Below is a small trained network, with its code and all its weights. Each question gives an input and a class and asks what happens when units are switched off, that is, made to give their printed mean instead of their output.

import numpy as np


def w(rows, s, z=0):
    codes = np.array(rows[::2]) - 128.0
    scale = np.full(codes.shape[1], s)
    scale[-1] = z or s
    return codes * scale


def f(y):
    return y / 2 * (1 + np.tanh(0.7978845608 * (y + 0.044715 * y**3)))


def log_softmax(a):
    a = a - a.max(-1, keepdims=True)
    return a - np.log(np.exp(a).sum(-1, keepdims=True))


def net(x, mask):
    res = np.array(x, float).reshape(1, 4) / 4 @ E
    y = f(res @ A[0][:, :-1].T + A[0][:, -1])
    res = res + np.where(mask, y, B[0][:, -1]) @ B[0][:, :-1]
    return log_softmax(res[-1] @ U[:, :-1].T + U[:, -1])


A, B = {}, {}
E = w([
[68,7,170,171,161,144,179,147],'x0',
[168,146,85,116,4,107,93,199],'x1',
[217,83,72,55,153,46,115,96],'x2',
[124,90,126,60,21,188,164,129],'x3',
],0.011)
A[0] = w([
[132,205,128,217,157,45,106,181,2],'n1',
[75,24,147,174,142,147,134,153,20],'n2',
[148,187,126,139,175,72,103,144,139],'n3',
[48,88,155,155,251,214,166,82,31],'n4',
[170,143,116,90,232,89,129,76,147],'n5',
[165,207,122,127,209,81,109,87,90],'n6',
[123,104,135,94,135,95,110,119,4],'n7',
[131,81,117,139,115,113,159,156,81],'n8',
[140,108,121,105,155,151,145,77,16],'n9',
[129,155,122,95,63,179,139,113,130],'n10',
[145,111,160,88,143,119,102,143,71],'n11',
[123,238,128,168,48,129,104,166,142],'n12',
[209,10,124,60,141,68,129,87,47],'n13',
],0.014,0.0026)
B[0] = w([
[116,122,51,157,203,150,47,169,187],'n1',
[185,22,214,121,79,90,103,95,202],'n2',
[196,129,136,144,153,124,73,88,185],'n3',
[48,133,215,157,212,158,162,142,252],'n4',
[167,190,133,82,134,111,158,55,226],'n5',
[223,161,151,106,116,101,81,43,212],'n6',
[99,156,101,111,118,155,141,112,145],'n7',
[148,78,123,111,107,109,107,97,152],'n8',
[87,146,105,157,137,139,157,146,157],'n9',
[111,161,175,104,52,118,197,119,175],'n10',
[123,133,102,138,122,150,142,108,139],'n11',
[110,197,140,142,79,156,114,249,201],'n12',
[87,91,2,109,142,135,195,122,242],'n13',
],0.019,0.021)
U = w([
[57,122,254,185,201,177,140,92,127],'0',
[206,221,121,111,173,137,104,55,197],'1',
[131,199,162,136,43,192,120,187,5],'2',
[166,57,194,145,90,101,113,112,113],'3',
[121,108,52,96,106,128,170,110,146],'4',
[161,169,110,196,145,176,31,178,161],'5',
],0.0084,0.0018)

Each question gives the input, the list of numbers given to net, and the class t.
The units are the neurons (one row each of A and B). Each row of codes is followed by its name. A weight is (code - 128) times the scale printed after its matrix; where a second scale follows, it is the last column's (A, B and U).
mask holds one flag per neuron, in row order. A switched-off neuron (its flag False) gives its mean, the last column of its row in B, instead of its output. The means were averaged over made-up inputs and are rounded, as every weight is.
A unit's drop is (log p(t) with every unit on - log p(t) with that unit switched off) / (log p(t) with every unit on - log p(t) with every unit switched off).
The circuit of an input: a set's keep is (log p(t) with only the set's units on - log p(t) with every unit switched off) / (log p(t) with every unit on - log p(t) with every unit switched off). Starting from the 12 units with the biggest drops (on a tie, the unit counted first), units are removed one at a time, each time the one whose removal leaves the highest keep (on an exact tie, the one counted first), for as long as the keep stays at least 0.8.
units of the circuit, in order: the units of the circuit, biggest drop first
k most important neurons: the k neurons with the biggest drops, biggest first
drop when u is switched off: that unit's drop, to one decimal
input [7,1,6,-6], class 4: units of the circuit, in order => (n13)
input [-4,-2,-1,2], class 2: 2 most important neurons => (n4, n13)
input [8,-1,7,-7], class 1: 2 most important neurons => (n5, n6)
input [3,4,-4,2], class 2: 2 most important neurons => (n4, n12)
input [-8,-3,-7,-7], class 5: 2 most important neurons => (n1, n12)
input [6,6,-8,-1], class 3: 2 most important neurons => (n2, n4)
input [5,5,0,-7], class 5: 2 most important neurons => (n1, n4)
input [-3,-5,-5,-7], class 1: 2 most important neurons => (n6, n3)
input [-8,8,8,1], class 2: 2 most important neurons => (n12, n10)
input [-1,-6,-1,-6], class 1: 2 most important neurons => (n6, n5)
input [-6,6,1,-2], class 5: 2 most important neurons => (n1, n3)
input [-5,4,7,6], class 4: drop when n13 is switched off => 0.5
input [-7,4,6,3], class 2: drop when n4 is switched off => -0.1
input [-5,1,-1,4], class 2: drop when n8 is switched off => 0.0
input [4,4,-6,-7], class 5: units of the circuit, in order => (n1)
